Below are the code and all the weights of a small trained network. Each question names an input and a target symbol and asks about switching units off, where a switched-off unit gives its printed mean instead of its output.

import numpy as np


def w(rows, s, z=0):
    codes = np.array(rows[::2]) - 128.0
    scale = np.full(codes.shape[1], s)
    scale[-1] = z or s
    return codes * scale


def norm(h):
    return h / np.sqrt((h * h).mean(-1, keepdims=True) + 1e-5)


def f(y):
    return np.maximum(y, 0)


def softmax(a):
    e = np.exp(a - a.max(-1, keepdims=True))
    return e / e.sum(-1, keepdims=True)


def log_softmax(a):
    a = a - a.max(-1, keepdims=True)
    return a - np.log(np.exp(a).sum(-1, keepdims=True))


def net(x, mask):
    ids = ['αβεζηθλμξσφψω'.index(c) for c in x.split()]
    T = len(ids)
    res = E[ids] + P[:T]
    u = 0
    for l in range(2):
        r = norm(res)
        for j in range(3):
            rows = slice(3 * j, 3 * j + 3)
            q, k, v = (r @ M[l][rows].T for M in (Q, K, V))
            z = softmax(np.where(np.tri(T) > 0, q @ k.T / 3**0.5, -1e9)) @ v
            o = O[l][rows]
            res = res + np.where(mask[u + j], z, o[:, -1]) @ o[:, :-1]
        u += 3
        y = f(norm(res) @ A[l][:, :-1].T + A[l][:, -1])
        res = res + np.where(mask[u : u + 4], y, B[l][:, -1]) @ B[l][:, :-1]
        u += 4
    return log_softmax(norm(res)[-1] @ U[:, :-1].T + U[:, -1])


Q, K, V, O, A, B = {}, {}, {}, {}, {}, {}
E = w([
[117,169,171],'α',
[176,111,21],'β',
[145,129,139],'ε',
[160,63,50],'ζ',
[153,86,120],'η',
[205,155,69],'θ',
[3,153,161],'λ',
[110,46,148],'μ',
[54,149,87],'ξ',
[135,104,131],'σ',
[63,150,56],'φ',
[124,121,142],'ψ',
[145,124,101],'ω',
],0.018)
P = w([
[170,218,135],'0',
[10,69,176],'1',
[83,67,121],'2',
[95,65,121],'3',
[97,75,143],'4',
[94,151,217],'5',
[169,126,8],'6',
[111,155,228],'7',
],0.011)
Q[0] = w([
[9,117,101],'L0H0',
[162,174,112],'L0H0',
[194,21,179],'L0H0',
[32,206,183],'L0H1',
[107,136,70],'L0H1',
[67,77,110],'L0H1',
[95,112,131],'L0H2',
[67,97,125],'L0H2',
[120,214,144],'L0H2',
],0.012)
K[0] = w([
[119,78,91],'L0H0',
[159,148,101],'L0H0',
[111,79,217],'L0H0',
[46,110,185],'L0H1',
[82,141,119],'L0H1',
[117,199,144],'L0H1',
[212,249,108],'L0H2',
[165,208,136],'L0H2',
[38,44,24],'L0H2',
],0.012)
V[0] = w([
[170,114,71],'L0H0',
[108,117,133],'L0H0',
[169,202,188],'L0H0',
[83,118,154],'L0H1',
[9,173,125],'L0H1',
[139,72,62],'L0H1',
[75,28,133],'L0H2',
[172,53,142],'L0H2',
[222,162,81],'L0H2',
],0.013)
O[0] = w([
[63,138,166,90],'L0H0',
[160,138,106,164],'L0H0',
[95,19,183,3],'L0H0',
[179,144,87,146],'L0H1',
[102,164,33,169],'L0H1',
[55,10,185,140],'L0H1',
[53,57,212,70],'L0H2',
[186,3,112,114],'L0H2',
[178,90,4,166],'L0H2',
],0.0073,0.0056)
A[0] = w([
[2,90,109,11],'L0N0',
[228,248,156,225],'L0N1',
[39,178,31,91],'L0N2',
[179,182,204,78],'L0N3',
],0.0094,0.0011)
B[0] = w([
[174,190,189,185],'L0N0',
[109,91,244,226],'L0N1',
[35,127,56,253],'L0N2',
[101,60,127,150],'L0N3',
],0.012,0.0056)
Q[1] = w([
[151,187,130],'L1H0',
[128,73,135],'L1H0',
[88,166,187],'L1H0',
[97,174,187],'L1H1',
[136,202,53],'L1H1',
[235,146,145],'L1H1',
[131,91,150],'L1H2',
[117,6,160],'L1H2',
[73,106,207],'L1H2',
],0.012)
K[1] = w([
[42,75,160],'L1H0',
[121,125,100],'L1H0',
[32,75,57],'L1H0',
[54,97,156],'L1H1',
[187,225,212],'L1H1',
[213,95,187],'L1H1',
[169,156,143],'L1H2',
[250,223,120],'L1H2',
[207,83,163],'L1H2',
],0.012)
V[1] = w([
[61,37,95],'L1H0',
[163,184,119],'L1H0',
[115,151,211],'L1H0',
[212,123,179],'L1H1',
[101,78,146],'L1H1',
[54,50,140],'L1H1',
[166,101,107],'L1H2',
[10,170,219],'L1H2',
[99,73,129],'L1H2',
],0.013)
O[1] = w([
[128,73,16,111],'L1H0',
[122,174,164,188],'L1H0',
[42,122,179,5],'L1H0',
[83,13,245,58],'L1H1',
[92,73,112,63],'L1H1',
[88,90,39,48],'L1H1',
[165,99,139,144],'L1H2',
[62,132,109,16],'L1H2',
[154,19,97,124],'L1H2',
],0.011,0.0021)
A[1] = w([
[111,65,99,4],'L1N0',
[229,107,120,57],'L1N1',
[241,254,142,84],'L1N2',
[10,57,136,129],'L1N3',
],0.0081,0.0016)
B[1] = w([
[111,95,153,159],'L1N0',
[207,80,43,178],'L1N1',
[49,96,254,254],'L1N2',
[93,195,201,199],'L1N3',
],0.0098,0.0055)
U = w([
[100,130,161,130],'α',
[182,91,98,101],'β',
[135,91,171,71],'ε',
[144,65,118,91],'ζ',
[186,98,110,50],'η',
[139,78,181,105],'θ',
[64,147,109,247],'λ',
[50,9,133,157],'μ',
[101,144,95,2],'ξ',
[148,93,159,44],'σ',
[110,148,76,195],'φ',
[119,126,176,121],'ψ',
[191,136,167,223],'ω',
],0.014,0.0025)

Each question gives the input, a string of symbols that net reads in full, and the target symbol t.
The units are the heads (3 rows each of Q, K, V and O) and the neurons (one row each of A and B). Each row of codes is followed by its name. A weight is (code - 128) times the scale printed after its matrix; where a second scale follows, it is the last column's (O, A, B and U).
mask holds one flag per unit, layer by layer, with each layer's heads first. A switched-off unit (its flag False) gives its mean, the last column of its rows in O or B, instead of its output. The means were averaged over made-up inputs and are rounded, as every weight is.
A unit's drop is (log p(t) with every unit on - log p(t) with that unit switched off) / (log p(t) with every unit on - log p(t) with every unit switched off).
The circuit of an input: a set's keep is (log p(t) with only the set's units on - log p(t) with every unit switched off) / (log p(t) with every unit on - log p(t) with every unit switched off). Starting from the 12 units with the biggest drops (on a tie, the unit counted first), units are removed one at a time, each time the one whose removal leaves the highest keep (on an exact tie, the one counted first), for as long as the keep stays at least 0.8.
circuit, biggest first: the units of the circuit, biggest drop first
unit that matters most: the unit with the biggest drop
top k neurons in layer l: the k neurons of layer l with the biggest drops, biggest first
which heads matter: for each layer, one digit per head in row order, 1 if its drop is at least 0.15 and else 0, layers parted by /
drop of u: that unit's drop, to one decimal
input μ φ ε μ μ μ μ β, target μ: which heads matter : 001 / 000
input ω ψ σ ψ, target ω: which heads matter : 011 / 000
input ω λ μ ψ ω, target ω: top 2 neurons in layer 0 : [L0N1 L0N0]
input λ μ ω μ λ β λ ω, target λ: top 2 neurons in layer 0 : [L0N1 L0N2]
input μ ω ζ ψ, target μ: which heads matter : 001 / 000
input λ μ μ μ λ φ λ σ, target λ: unit that matters most : L0H2
input μ σ η μ μ φ μ μ, target μ: circuit, biggest first : [L0H2 L1H1]
input λ μ ω λ μ σ, target λ: circuit, biggest first : [L1H2 L1H1 L0H2]
input ω λ σ σ μ β ω, target ω: circuit, biggest first : [L0H2 L1H2]
input μ β μ ε μ λ σ, target μ: which heads matter : 000 / 000
input λ φ μ μ φ β η, target λ: circuit, biggest first : [L0H2 L1H1 L1H0]
input λ φ α ω μ ψ β, target λ: circuit, biggest first : [L0H2 L1H0]
input φ α φ φ ψ ω β ε, target λ: which heads matter : 001 / 011
input λ λ ψ β, target λ: circuit, biggest first : [L0H2]
input μ φ θ μ μ η, target μ: which heads matter : 010 / 000
input μ μ θ φ β φ μ σ, target μ: drop of L1H2 : 0.1
input ω λ ε, target ω: drop of L0H1 : 0.6
input μ η μ ξ ε λ ψ ζ, target μ: drop of L0H2 : 0.2
